Below are the code and all the weights of a small trained network. Each question names an input and a class and asks about switching units off, where a switched-off unit gives its printed mean instead of its output.

import numpy as np


def w(rows, s, z=0):
    codes = np.array(rows[::2]) - 128.0
    scale = np.full(codes.shape[1], s)
    scale[-1] = z or s
    return codes * scale


def norm(h):
    return h / np.sqrt((h * h).mean(-1, keepdims=True) + 1e-5)


def f(y):
    return y / 2 * (1 + np.tanh(0.7978845608 * (y + 0.044715 * y**3)))


def log_softmax(a):
    a = a - a.max(-1, keepdims=True)
    return a - np.log(np.exp(a).sum(-1, keepdims=True))


def net(x, mask):
    res = np.array(x, float).reshape(1, 2) / 4 @ E
    u = 0
    for l in range(2):
        y = f(norm(res) @ A[l][:, :-1].T + A[l][:, -1])
        res = res + np.where(mask[u : u + 3], y, B[l][:, -1]) @ B[l][:, :-1]
        u += 3
    return log_softmax(norm(res)[-1] @ U[:, :-1].T + U[:, -1])


A, B = {}, {}
E = w([
[31,85,210,177,144,55,106,125],'x0',
[90,92,47,2,129,61,28,139],'x1',
],0.01)
A[0] = w([
[254,133,55,81,100,200,132,167,82],'0.n0',
[93,144,82,59,173,122,88,172,107],'0.n1',
[58,41,152,134,165,119,142,162,5],'0.n2',
],0.0092,0.0019)
B[0] = w([
[47,203,168,58,226,220,123,218,255],'0.n0',
[208,19,139,213,2,106,120,41,203],'0.n1',
[72,245,199,65,191,139,95,155,167],'0.n2',
],0.0081,0.01)
A[1] = w([
[107,120,44,61,160,119,23,89,253],'1.n0',
[167,252,182,223,106,188,215,99,82],'1.n1',
[42,208,215,176,188,2,75,144,25],'1.n2',
],0.0074,0.0022)
B[1] = w([
[113,127,184,230,140,73,185,113,208],'1.n0',
[110,56,98,122,66,20,64,66,255],'1.n1',
[199,188,45,41,178,253,162,201,236],'1.n2',
],0.012,0.0078)
U = w([
[99,254,152,106,207,210,178,201,252],'0',
[121,43,123,150,47,65,143,45,4],'1',
],0.011,3.6e-05)

Each question gives the input, the list of numbers given to net, and the class t.
The units are the neurons (one row each of A and B). Each row of codes is followed by its name. A weight is (code - 128) times the scale printed after its matrix; where a second scale follows, it is the last column's (A, B and U).
mask holds one flag per neuron, layer by layer. A switched-off neuron (its flag False) gives its mean, the last column of its row in B, instead of its output. The means were averaged over made-up inputs and are rounded, as every weight is.
A unit's drop is (log p(t) with every unit on - log p(t) with that unit switched off) / (log p(t) with every unit on - log p(t) with every unit switched off).
The circuit of an input: a set's keep is (log p(t) with only the set's units on - log p(t) with every unit switched off) / (log p(t) with every unit on - log p(t) with every unit switched off). Starting from all 6 units, units are removed one at a time, each time the one whose removal leaves the highest keep (on an exact tie, the one counted first), for as long as the keep stays at least 0.8.
circuit, biggest first: the units of the circuit, biggest drop first
top k neurons: the k neurons with the biggest drops, biggest first
top k neurons in layer l: the k neurons of layer l with the biggest drops, biggest first
drop of u: that unit's drop, to one decimal
input [-4,5], class 1: top 2 neurons : 0.n1; 1.n2
input [6,6], class 0: circuit, biggest first : 1.n2
input [4,4], class 0: top 2 neurons in layer 1 : 1.n1; 1.n2
input [-7,-8], class 1: top 3 neurons : 1.n1; 1.n2; 0.n2
input [-7,8], class 1: top 3 neurons : 0.n1; 1.n2; 0.n2
input [2,3], class 1: top 2 neurons in layer 0 : 0.n0; 0.n1
input [8,7], class 0: top 2 neurons : 0.n2; 1.n2
input [-1,2], class 1: top 2 neurons : 0.n1; 1.n2
input [5,5], class 0: drop of 1.n1 : 2.7
input [6,-8], class 1: drop of 1.n1 : 2.9
